Below are the code and all the weights of a small trained network. Each question names an input and a class and asks about switching units off, where a switched-off unit gives its printed mean instead of its output.

import numpy as np


def w(rows, s, z=0):
    codes = np.array(rows[::2]) - 128.0
    scale = np.full(codes.shape[1], s)
    scale[-1] = z or s
    return codes * scale


def f(y):
    return y / 2 * (1 + np.tanh(0.7978845608 * (y + 0.044715 * y**3)))


def log_softmax(a):
    a = a - a.max(-1, keepdims=True)
    return a - np.log(np.exp(a).sum(-1, keepdims=True))


def net(x, mask):
    res = np.array(x, float).reshape(1, 4) / 4 @ E
    y = f(res @ A[0][:, :-1].T + A[0][:, -1])
    res = res + np.where(mask, y, B[0][:, -1]) @ B[0][:, :-1]
    return log_softmax(res[-1] @ U[:, :-1].T + U[:, -1])


A, B = {}, {}
E = w([
[44,160,201,106,62,175,32,154],'x0',
[31,54,17,201,153,123,208,224],'x1',
[172,193,95,9,40,137,206,168],'x2',
[93,177,138,139,216,28,141,166],'x3',
],0.011)
A[0] = w([
[56,133,79,133,170,115,178,168,115],'n0',
[145,141,161,108,136,112,109,140,32],'n1',
[80,74,174,212,172,136,92,75,26],'n2',
[100,211,97,132,51,140,195,195,116],'n3',
[66,192,162,113,100,179,40,164,80],'n4',
[148,89,68,136,133,198,140,86,180],'n5',
[98,96,96,160,89,107,151,169,16],'n6',
[133,65,125,140,66,188,136,77,130],'n7',
[102,160,152,116,183,46,155,157,197],'n8',
[246,118,76,98,191,95,97,77,105],'n9',
[119,96,133,178,145,136,101,110,2],'n10',
[106,102,79,136,131,172,128,200,24],'n11',
[115,125,128,186,151,167,109,126,74],'n12',
],0.012,0.0032)
B[0] = w([
[134,147,124,190,122,166,108,79,248],'n0',
[192,148,161,86,127,126,70,72,157],'n1',
[159,102,86,96,113,193,100,107,240],'n2',
[191,84,90,71,78,205,137,121,232],'n3',
[76,160,117,255,144,189,226,157,243],'n4',
[115,164,33,186,83,69,106,181,204],'n5',
[151,229,240,114,208,105,101,24,198],'n6',
[78,166,95,132,100,54,20,137,214],'n7',
[133,120,56,146,23,98,32,195,220],'n8',
[108,166,94,202,134,148,191,81,251],'n9',
[237,66,39,16,139,159,160,78,173],'n10',
[122,176,135,163,156,109,124,35,202],'n11',
[144,112,118,76,95,155,157,140,172],'n12',
],0.0092,0.013)
U = w([
[151,250,183,152,170,150,79,28,76],'0',
[102,149,74,221,158,162,203,154,228],'1',
[187,110,84,32,120,212,116,136,124],'2',
[97,172,82,151,86,88,2,204,72],'3',
[102,127,100,154,140,135,136,171,255],'4',
[151,83,201,70,199,121,170,160,77],'5',
[92,110,168,55,159,91,134,168,62],'6',
],0.0093,0.006)

Each question gives the input, the list of numbers given to net, and the class t.
The units are the neurons (one row each of A and B). Each row of codes is followed by its name. A weight is (code - 128) times the scale printed after its matrix; where a second scale follows, it is the last column's (A, B and U).
mask holds one flag per neuron, in row order. A switched-off neuron (its flag False) gives its mean, the last column of its row in B, instead of its output. The means were averaged over made-up inputs and are rounded, as every weight is.
A unit's drop is (log p(t) with every unit on - log p(t) with that unit switched off) / (log p(t) with every unit on - log p(t) with every unit switched off).
The circuit of an input: a set's keep is (log p(t) with only the set's units on - log p(t) with every unit switched off) / (log p(t) with every unit on - log p(t) with every unit switched off). Starting from the 12 units with the biggest drops (on a tie, the unit counted first), units are removed one at a time, each time the one whose removal leaves the highest keep (on an exact tie, the one counted first), for as long as the keep stays at least 0.8.
units of the circuit, in order: the units of the circuit, biggest drop first
unit that matters most: the unit with the biggest drop
top k neurons: the k neurons with the biggest drops, biggest first
drop of u: that unit's drop, to one decimal
input [-8,-6,5,6], class 1: top neuron : n9
input [7,-5,-8,7], class 2: units of the circuit, in order : n2; n10
input [-4,-2,4,-6], class 3: units of the circuit, in order : n7; n5
input [8,-7,-6,-4], class 1: top 2 neurons : n4; n6
input [-5,5,4,5], class 0: units of the circuit, in order : n6; n4
input [2,4,-6,-8], class 3: top 2 neurons : n7; n5
input [3,1,5,-6], class 3: top 3 neurons : n7; n10; n2
input [-6,-1,-4,7], class 3: top 2 neurons : n8; n4
input [-6,-5,-7,1], class 2: top 3 neurons : n4; n2; n10
input [1,0,4,6], class 3: top 3 neurons : n8; n10; n2
input [0,1,-6,8], class 3: top 2 neurons : n8; n3
input [1,5,0,-6], class 3: top 3 neurons : n5; n7; n9
input [-8,8,8,-1], class 0: top 2 neurons : n6; n11
input [-7,-6,0,6], class 1: unit that matters most : n9
input [-2,0,3,-2], class 4: top 4 neurons : n2; n10; n4; n8
input [-1,-3,4,4], class 2: top 3 neurons : n7; n5; n4
input [1,-1,-6,-4], class 2: units of the circuit, in order : n10; n2
input [5,3,-6,6], class 2: top 2 neurons : n2; n10
input [-1,5,-4,1], class 0: drop of n4 : 0.1
input [-7,-5,1,-1], class 1: drop of n6 : 0.4
input [-4,3,-5,-8], class 3: units of the circuit, in order : n7
input [5,8,-1,-8], class 0: drop of n6 : 0.8
